Each row is followed by the group that its hidden value falls in (each part has its own value, ranges and names)
[  12  -93 -112 -113  346   72 -119  -98  160  -77 -129  413 -348  132
  -99  -14  -40   26  -76   -6 -302 -289  101   38   17  122  336  186
 -108  145  399   16  -29  590 -106 -185 -131   57  -83] : Q795
[ 154 -394  -38 -148  -23 -102  524  -60 -484  -57  -11  428  179   29
   82  285  -61   29 -402 -511  -26 -518   15 -166 -258   89  175   -8
 -383  446  198 -388  -76  -15  -67 -248  173  101 -183] : Q575
[ 326 -354    5  -93 -177  -71  540   39 -338 -324  156  252  470   19
   26  135 -110   55 -332 -422  274 -214  189  -48  -33  122   89  -83
 -301  304   21 -374  107  -31  225 -105   74  162 -116] : Q447
[-106 -410   80 -112  -41 -150  114 -298 -319  104 -240  254  -92  -57
    7  197   90   -3  -95 -417   79 -489 -247   59 -214 -109  -51  -19
 -222  185  115 -104  -31  279   29 -269  248  189 -136] : Q575
[  69 -217   18 -373 -151 -358 -211  133  275  161 -310  -67  217   30
 -307  150 -123   77   59 -234  299  -81   93  174  -49  -94  -10  175
 -496   35   56   11    0  180  141  100  202   88 -171] : Q575
[-225 -538  218 -293 -272 -464   89 -213 -142  307  272  366   65  444
 -174 -364 -434  119   94  176 -248 -127 -141  -97  -28  334  484 -135
 -310  606  316  227   -8 -112   64 -208 -103 -448 -309] : Q832
[  77  101  211  355   48   20 -153   50  161 -218    9  -94 -149  -92
  -20 -328   70  -30  360  120  132  369  111  231  224  -23  -98 -356
  496 -463  -47  146  655  175  642   54 -486  -64  256] : Q581
[ 306 -133  229  145  324  261 -115   16  197 -488    0   84 -355  339
  -10 -555   63  -18  112  154  282  232  312  329  151   60 -106 -425
  321 -288 -297   67  742  323  478  108 -642  -79  274] : Q846
[ 148 -174 -100 -495 -200 -730  115  288  318  291  120  242  330  -46
 -408  372 -304   21   47 -274  204 -179  229 -140   51  261  358  116
 -614  177  135   -2  158  -19   39  -64   67  -27 -351] : Q795
[  28  109  115  203 -301 -254  100  -63 -353  157 -281 -257  345 -641
   23  404  207  -20  322 -407  416 -145  -70   58  260  -89 -308 -408
  254 -450  -94  -55  295   50  469 -101  241  375  -38] : Q832
[  58   99    4  -82   -5   47  645   47 -414 -106  134  199  275 -386
  590  281    2    2  135  -34 -113 -301 -256  -74  340  144    2 -381
  265  -85 -352 -356  189 -231 -207 -324  112  161 -303] : Q846
[ -25   13   23 -342 -451 -727  413  236 -147  428  128 -139  718 -570
   37  587 -203   34  315 -282  359 -141 -303 -174  339  246 -103 -330
 -153 -177 -255 -131  124 -488  150  -82  416  161 -535] : Q795
[ 238 -271   37  149  -16  -58  416 -113 -100 -159  616  355  360  300
 -230 -511  -97  109  -26  135 -135 -240  369 -292  222  837  476 -269
    4  517  537    6  307   65  273 -385 -370  -87  -78] : Q876
[ 338 -152  180  156  341    5 -256  125   92 -131 -345 -102 -320   83
 -283 -200  296  -47   -8 -400  439  -94  271  247 -203  -18 -386 -316
  134 -368   27  -46  626  247  641  114 -386   43  377] : Q918
[  79   14 -233  112   17 -119  421  286 -252   14 -343  376   46 -310
   25  845  -96 -122 -405 -533 -349  -36  117 -219 -400 -256  278  196
 -448   80  238 -317  -26 -161 -109   67  311  259 -114] : Q536
[ 283  177    5 -456  196  -92 -272  362  416  -95 -142 -218  207 -123
    5 -124  -51  156  275   23  278 -108   83  343  421  106 -184   24
  131 -338  -63 -164  108  248  206   61 -152  -48  -82] : Q918
[  65    0  -42  166 -379  -53  653 -120 -307 -115  429  160  681 -227
  211   52 -124  103   97   16   36 -112  102 -324  420  369  345 -214
   25  242  116 -191   77  -39   69 -320   36  199 -317] : Q322
[ 127 -210   84   56  544  134 -268  114  -92   -6 -600   87 -575  235
 -190   40   51  -47 -282 -291  -40  -28   34  162 -399  -70 -231 -233
  -56 -179  125  -14  181  134  300  326  -96   16  138] : Q876
[ 324  264 -182  155 -158  168  515  136 -210  -39 -145   84  519  -87
  140  349 -107   99  -37  -37   99  -63  703 -396  292  173  444 -241
 -291  140 -103 -243  102   28 -273   26   34  307 -285] : Q575
[-137 -128   92 -187 -453  -30  194  -63   21 -133  197 -192  768 -119
  231 -218 -220  200  278  294   37  143 -344  169  446  106   -8   48
  -18  149  -35  -64 -200  -77  117 -112  332  123 -361] : Q447
[  43 -221    9 -449 -336 -599  283  -15  147   60  630  352  515  -27
 -148  -77 -394  124  257   92   62 -225   25  -88  479  534  503   -2
 -171  341  197   36   93  122  105 -380  -94 -151 -428] : Q536
[ 424 -110   17  139  136  114  222  116  110 -258  210  257  109  391
 -185 -423  -20   74  -77   43   32  -84  708 -143   49  418  392 -184
 -124  285  245  -89  483  161  179 -125 -553 -118  129] : Q575
[-294 -126   11   93 -154  -55  299 -307 -219  -32  211  319   91 -213
  241   66 -113   20  137   90 -325 -115 -398  -70  215  101  260  -20
  137  148  214    5  -77  198   -2 -352  138  132 -286] : Q876
[ 135 -167  145  107  401   89 -356   82 -213   93 -776  -17 -547  175
 -210   65  109  -40 -196 -377   40  -64  155  198 -414 -228 -246 -281
  -41 -225  132   14  224  143  360  320  -98  -18  242] : Q832
[-111  -91  129   30 -215  -20 -135   99  369 -101   63 -173  274  183
  -38 -440 -226  126  238  355  -57  492  -71  165  135  -18   85   94
  -58   23  118  129  101  -37  321  149 -121 -143  -63] : Q918
[ -45 -432  170 -161  -78   22  -86 -122  160 -243  400   -8  376  428
 -153 -815 -291  243   34  369  -99  131 -227  187  240  479   91   61
   23  399  483   95 -163  111  461  -55 -114 -212 -145] : Q795
[-109  283   -4 -335   63  -69 -115  223  132  277 -457 -211   80 -317
  324  286  -56   85  387  116  -52  -81 -263  166  284 -168 -149  -84
   55 -352 -308  -98  -63  -26 -263   53  240   68 -327] : Q575
[-138   84 -108  131    5  150  134 -170 -109   75 -293  224  -81  -59
  162  268  -77   27   33   55 -221  -64   97 -176   97 -100  355  -12
 -161   73   68    2  -91  336 -288  -60  118  239 -265] : Q322
[ 312   45  -53 -549  -23 -751   71  471  294  334   -8   37  275 -330
 -269  463  -66   -9  221 -446  431 -372  191  -19  158  236  -10 -108
 -284 -233 -103 -162  403  -99  136 -103  -38  -16 -221] : Q322
[  30  269   77  155 -129 -135  105 -139 -191  104   -4 -162  313 -624
  136  142  240   33  555  -61  237 -305  -55   33  607  250 -148 -460
  537 -431  -48    2  336  258  282 -357   44  329 -119] : Q581
[ 229 -237 -100   55  474  215  205  116  -21 -217   91  591 -296  539
 -143 -258 -183   29 -439   41 -576 -135  386 -199 -274  404  550   41
 -243  511  578 -111   91  114  -57  -57 -389 -214   29] : Q876
[ 148  -12 -135  -66 -103 -257  127  487  215  254 -156 -106  564   55
 -382  207 -221   71 -115  -41 -223  189  284 -235 -155  335  223   92
 -587  240  414  -33  -18 -481   73  237  275   70 -221] : Q876
[ -66 -101  -83 -268 -545 -669  492  195  -60  267  302   50  855 -475
  -68  516 -266   44  135 -240   54  -92 -247 -216  211  270  176   52
 -361  161  146 -143  -63 -402  108 -201  482  184 -499] : Q876
[-311 -124  -51 -274 -155 -367 -106  189  195  314 -393  -28  114 -312
  -16  450  -74  -16   56 -249 -264  -23 -532  154 -297 -371  -95  448
 -407  -26  222  -76 -236 -137  -49  -11  525  106 -216] : Q918
[  37  285   51  117  -95 -157  132 -117 -151  120   37 -130  305 -619
  132  169  214   29  557  -35  236 -315  -53   -2  638  312 -120 -476
  515 -431  -77    5  344  254  235 -357   38  337 -173] : Q536
[ 304 -126  190  212  241  -81 -375  111   64  -87 -420  -82 -347   69
 -413 -139  200  -59   22 -376  368   42  391  270 -180  -81 -243 -312
  119 -380  134   95  621  297  738  194 -389    3  415] : Q832
[-243 -454   24 -435  -85 -202  -34 -121 -172  185 -253   91  172   53
  -19  142 -234  131 -186 -207 -121 -271 -549  124 -165  -44  -60  247
 -413  335  296 -101 -551   51  -16  -13  543   63 -389] : Q322
[ 150  -15  167  334   28   78  -18  111  -64  -56 -446 -261  -18 -133
  -35   66  248  -70  111 -244  341  187  123  149 -131 -198 -397 -409
   86 -422 -269  -27  559  -82  445  201  -27  255  192] : Q447
[  94 -387   25 -370  178    5  123  201  148  -64   16  376  -40  667
  -61 -311 -405  101 -256  242 -403   43  148   -1 -224  225  426   83
 -526  569  136  -39  -18 -190 -230   96 -133 -342 -210] : Q846
[-134   -4   53   40   -7 -174   57  -29 -383  199 -424  -66   36 -592
  143  508  202  -53  110 -456  -27 -317 -460  132  -49 -183 -358 -154
  186 -322   84 -162    5   -8  219 -147  422  305  -80] : Q581
[ 196 -350  244   95  141  -98    3  -82 -127  -74  -61  -82   23  -66
 -201 -271  398  -42  111 -337  324 -380  -98  242  -91  265 -478 -402
  206 -149   72  -35  577   47  577 -268  -65  181  231] : Q846
[-118 -159    9    9 -308  -12  675 -166 -449 -126  307  351  361 -105
  467  133 -272   80  -61  -15 -160  -89 -227 -225  179   37  342 -105
  -45  325  -40 -278 -111 -110 -128 -254   84   16 -378] : Q918
[  83 -491   34 -356  120 -184   77  291   59   72 -231  284  -55  503
 -193   -3 -300   30 -403 -180 -258   -8   27   31 -567  -18  175  173
 -703  472  186 -131  -33 -330  -61  193   78 -257 -116] : Q447
[-295 -618  232 -364  -65 -131  -71 -237  147  -19  249  226   31  472
  -30 -654 -245  122  111  378 -349  -71 -528  272  -33  246  122  116
 -169  507  243  183  -86   11   54 -255   54 -272 -219] : Q846
[-146   32  270 -153 -261 -224  -63   43  127  170  159 -508  589 -348
  189 -420  107  160  696  268  179  -51 -559  287  512  278 -465 -297
  470 -296  -87   22  199 -247  397 -253  120  -22 -162] : Q575
[ 453   89  -99  -30  463  126 -145  365   56 -293 -466  -53  -90 -200
 -167  294  148  -13 -259 -506  261 -106  268  235  -47  -41 -316  -37
   44 -420  132 -297  183  297  443  259  -44  285  175] : Q876
[ 319  -42  205  188  299  272 -201    3  125 -359 -134  -26 -336  369
  -46 -513  -14   61   81   92  427  248  449  199  186   35  -68 -465
  285 -305 -227   53  572  413  514  264 -685 -120  216] : Q918
[  81  211  -71  228 -104   72   -7  -38   70  -85 -181   60  139 -154
  -65  127  -41   38  194   76  -12  120  421  -38  309   -4  334  -58
    5 -112  132   86  171  423   97   -9  -69  244  -65] : Q581
[  85 -114  145 -308  417  146 -360  142  202   84 -421  -87 -274  396
  -17 -388  -49  122  116  228  -85  -96    6  276   -2  123 -137 -196
  -23  -37  -55   50   93   89  -26  161 -141 -197  -56] : Q447

Part 2:
[  14   91  634  232   34 -240 -251   53  -15 -322  -56 -171  -19  200
  122  160 -247  146  372  276  -61 -399  -99  -73   48   55  -14 -283
   89 -109 -139 -378  150  428 -137  375  351 -240   33] : (60)
[ -89  -86  107  -33   61  152 -145 -206  -13   37  114  -16  230   47
  -89 -121   10  -44   29  -96  212  113   56   88    5 -161  110  -47
 -177 -120   -2  121   52   54   34 -190  -83   22   13] : (41)
[-134 -280 -207   34  -27  -20  198  -58  141   79  -79   29  -24  -65
 -156  -70   29   -7  -89    5  113   66  -39  -77  -68  -30   65  100
 -133 -131 -115  132  -64  -83    6  -77   79   85 -102] : (55)
[-154   56   63 -150 -195  220  118  -33  292 -245  -24  -49  174  -93
    0  -76  -79  -45    7  -27  183   39  131  -19  -44  196  -87  183
 -126  161   29  207   18  -26   14 -172   -5  -12 -174] : (55)
[  75  197  367 -179 -214 -355 -262 -240   38 -250   32   36   87  109
    9   95  -10   37  164  184   12  -25 -142 -195  -14   69   12 -107
  -61  -35  -75 -298  -43  327   53  296  120 -383   53] : (50)
[-180  -73   71  -71   24  520  -28 -176  120 -142  108 -266  347   34
  145 -167 -227  -26   32 -137  278  -45  156  125   72  160   42  113
 -132   -6  114  529  124    1   53 -412  -77  174  -55] : (41)
[-100 -144 -262  263   30 -103    4  189  117  127   11   38 -157 -263
 -265   36   94  172  -14 -139   -6   92  134 -139 -190  -32 -138   86
  -26  -93 -122 -103   27 -164 -323   20  -58  238   46] : (52)
[-220 -347 -343    5   24  416  390   47   89  151  -72  -53   93 -248
 -191 -281  120  -89 -115 -218  245  234  192  129 -148  -25   25  213
 -120   14  -22  502  102 -343 -112 -427  -30  484 -291] : (50)
[-130   85   67  -13 -204  -51  121  150  310 -394 -144 -153  -75 -193
   86   37  -97  107  108   88 -103 -130  124 -155  -72  287 -219  171
   10  123  -51   15   59   25 -114    8   75  -71 -132] : (55)
[   7  239  162   81   41 -358 -569 -143  147 -210   17 -137 -197   22
   95   54  -68  284   55  178 -246 -151  -80 -250  165   39  -64  127
   31 -226  -20 -232  -66  302   10   51 -192 -351  318] : (41)
[-199 -478 -654 -114  -93 -209  292 -128  -71   87 -212  -30 -117 -169
 -108  -11   76   35 -187 -164  -81   30   35 -122 -201  197   89  120
 -195 -238 -203  294  -68 -241 -170 -125   45  320  -22] : (52)
[-184 -256 -218 -170   28  315   -1 -187   32 -104  -46 -162  180  -39
   99 -199  -49  -57 -130 -214   85   96  238  174    7   76   68  115
 -290  -28  107  446   75 -147  -34 -499 -149  219  -19] : (60)
[ -74 -107 -200   49   10  311  -42 -159  468  -88   76 -105  137   32
  131   27 -184  116 -189  -44  156   26   42  -74   95  285  -87  258
 -156   33  219  260 -106  -66   -9 -227  -37   29  108] : (43)
[ -63  -38  162 -228  -53 -228 -141 -185 -385 -203  -36 -132  170  -84
   17  -75  124  -32  257 -127 -107   23  152   69 -158 -122   94 -246
 -127 -193 -181    9  224  130 -105  -69  -82   25  -21] : (41)
[  53   81  218  101  145  136 -321 -252  172   41  104  -65   98  152
   35  -65  -44  123   11  107  172   28 -146  -37  172  -21   72   93
   38 -121  109   18  -23  209   58  -48   -9  -69   99] : (58)
[-171   19   67   27   54  131 -119 -122 -274 -107   80 -339  213 -135
  100   11  -45  148  299 -223   -6 -168  152   41 -112  194  -28  -88
  130 -205 -128  294  303   70 -268 -100  -30  342   54] : (58)
[  32 -479 -263  -20    9 -149  158  214  -12 -132 -326  -76 -209  -74
  -30 -254 -101  -37 -119   27  -64   37  191  -20 -124 -112  141   30
 -320  -60  -80  108   16 -122 -101 -265  -19  204 -212] : (58)
[ -77 -202 -134 -107  -73  332  372 -157  121  185   41  105  253 -161
 -215 -172  271 -141  -48 -150  347  398   27   95 -167  -59   21   93
  -71   90   28  272   56 -219  -39 -159  112  294 -300] : (60)
[-133  -65  120   11  -68   63   89  -89   65 -180  -43 -152  109  -24
   83   62  -54   52  148    6   31 -117   16   -5  -53  214  -60  -34
   16  -18  -51   89  120   65 -135   51  225   66  -67] : (60)
[ -56 -110 -266  -94  -93 -156   15  -56   86 -224 -147 -179  -71 -136
  120   13  -54  149  -24  -27 -159  -76   84 -168  -87  298  -54  152
  -69  -99  -47  164   11  -29 -150  -98  -49   99   26] : (43)
[ -67 -288 -348 -254  125 -255  -74 -246 -449    2 -287 -151  -98 -121
   15 -262  243   24  -35 -149 -235   83  102   87  -97  -89  255   23
 -125 -364 -175  285  131  -51 -132 -358 -223  322  -31] : (52)
[-211   93   17 -124   -7  169 -161 -190  139 -102  -92  -38    8  -12
  -22 -161   50   20 -102  -18   66   19   58   81  103  139   13  266
  -76   10   43  207    3    6  -26 -289 -100   19  -15] : (60)
[ 161  137  -85 -294  -74 -405 -529  -32  131 -255 -249  110 -292   16
  -65 -307   -1   58 -271  152 -131  153  111 -178   82  -85  134  321
 -341   -9   52 -155 -206  117   73 -308 -479 -272   56] : (43)
[  -2 -195  417  221  196  129   32  -10  -55   35   13  -57  186  147
  -77 -102  -67  -46  237  100  246  -54  -58  132    4 -313  172 -254
  -31 -170 -106  -53  160  195   11   31  221   51 -176] : (55)
[ 159    1  -73  -55  -26 -102  -42 -226  276   97  -16  125   -8   32
 -114  -86  126   72 -134  171  170  227 -235 -218   24   10   84  222
   -8  -74   47  -28 -179   75  101   49    4  -87  -60] : (43)
[-224 -165   56  -68  120  148 -192 -180  -96  -83 -136 -108   56  158
   17 -192 -130  -42  -64  -41   92 -143   91  193  113    7  205   41
 -228 -154  -39  254   54   68  -19 -345  -44   92    9] : (60)
[-122  -91    0   56  -15  -89  -43 -124   58   58   20   40    9  -21
 -159   10   64   45   13    4   80   31  -57  -68  -42  -33   22    9
  -65 -138 -109  -43  -20   36  -59   50   76  -18   29] : (50)
[-157 -395 -148   50  124 -224  -17 -110    6   -6 -262   24 -214   97
  -51  -80   38    0 -153   88 -139  -56  -32   65   58 -136  159  -15
 -260 -235 -102  -54  -65    1  -35 -127  110  -50   35] : (50)
[  44  106  365    6   45 -354 -375 -108 -112   81  -52  227 -107  140
 -328 -150  140  -18   52  196  118   78 -152  -48   29 -362  209  -72
  -96 -174 -183 -388  -60  271   40  137  -22 -246  -16] : (50)
[ -20 -177    9  -44  140  -48  -83 -184 -139 -145 -169 -234   40   91
  170 -108  -79   82   72   50  -65 -163  -20   29   37   86  178  -18
  -42 -266  -65  217  105  136  -51 -169   19  125  -20] : (43)
[-162   -8 -483 -266 -140  223  -26 -126   87  -87  -13 -185   62 -319
   16 -215   51   80 -163 -291   27  190  268  -77  -98  302  -78  416
 -107   20   65  565   33 -248 -113 -502 -385  345   -9] : (58)
[ 246  158  -10 -288 -196 -427 -158 -299   72   36  -36  210  -66  -80
 -172  -98  351   38  -53  157   21  393 -222 -284  -79  -80   64  146
    4  -38  -28 -240 -157  136   89  182  -74 -208  -61] : (58)
[-118 -196 -435  -77  -36  239  282 -160  157   45  -49 -203   35 -285
   57 -137  162   94  -88 -139   13  192   40  -74  -81  238  -78  318
   76  -57   50  511   59 -234  -78 -290  -33  368 -121] : (60)
[   0 -400 -178  -13  -84  -27  379  106  104 -129 -205  -82  -40 -145
   16  -91   24  -35    1   13  -16  102  101  -31 -177   24  -14  -15
 -153   33  -40  105   71 -141 -120  -69  206  188 -259] : (60)
[-263  -61   76 -101 -154   48    5  -55  143 -478 -101 -281  121   13
  264  102 -312   52  108  -24  -92 -333  180   -9    7  379  -95    5
 -176   -1  -39  200   90   92  -74 -119   92  -83   35] : (55)
[-111  -91    2  -52 -181  -46  354 -149  -10  190   74  172  190 -165
 -343   29  290  -83  132  -58  273  234 -128  -83 -261  -44    1  -63
   50  -49 -221   -9   39  -62  -78  240  261  125 -236] : (41)
[ 134 -201  -34  182 -119 -452  151  222   58   34  -47  166 -116 -123
 -306  115   47   79  115   91   53   72  -45 -293 -307 -113  -27 -164
  -78  -90 -245 -410  -36   19 -224  404  198    9 -114] : (43)
[ -33  -75  244  -24   68 -359 -260 -333 -193    4  -17  135  115  247
 -110  136   75    8  107   63   27  -81 -161   27  -21 -120  199 -298
 -157 -291 -176 -335  -13  270  -75  250  170 -203  147] : (43)
[  12  -91  -80   65   88  457  144 -150  190   30  146 -224  321 -103
  103  -84  -19   93   69 -122  256  127   35   -4  -43  165  -38  133
   86  -42  137  436  132  -73  -64 -220   -6  331 -105] : (43)
[ -15  -94  433  110   31  221 -134  -48   -2  -65  233  -59  398  172
  -62  -18 -256  -73  226  -44  384  -43   81   74  -41 -182   98 -292
 -207  -52  -24  -13  122  191   18   11   97  -39  -31] : (41)
[ -84  -34  -28  -89 -206  -12  -10  -52  147 -107  126   14  194  -86
 -118   29 -103   -6   36 -105  192   71  108 -148 -142   66  -45   12
 -208    5  -69   50  -32    3  -14   -9  -61  -44   -2] : (55)
[-148  215  102 -171 -126  164 -269 -257  365 -237   71  -39  151   58
   75  -34 -123   42 -100   22  131    1   34  -60  153  219  -59  269
 -158   69  132  143 -107  113  127 -209 -157 -247  104] : (55)
[  50 -148   64  111   -4 -223  115   48  210   53 -195  214 -158   74
 -247  -47   63    3  -68  244  140   46 -180 -120  -50  -86  102   52
  -76  -46 -122 -258 -125   67  -44  189  235  -76 -191] : (43)
[-131  -90  138  -12  -51 -104  -82   13 -162 -322 -113 -308   26   -8
  159    8 -234   95  229    2 -105 -319  121  -42  -64  210   17 -108
  -43 -144 -159  129  185  154 -164  -22   95   84   -5] : (60)
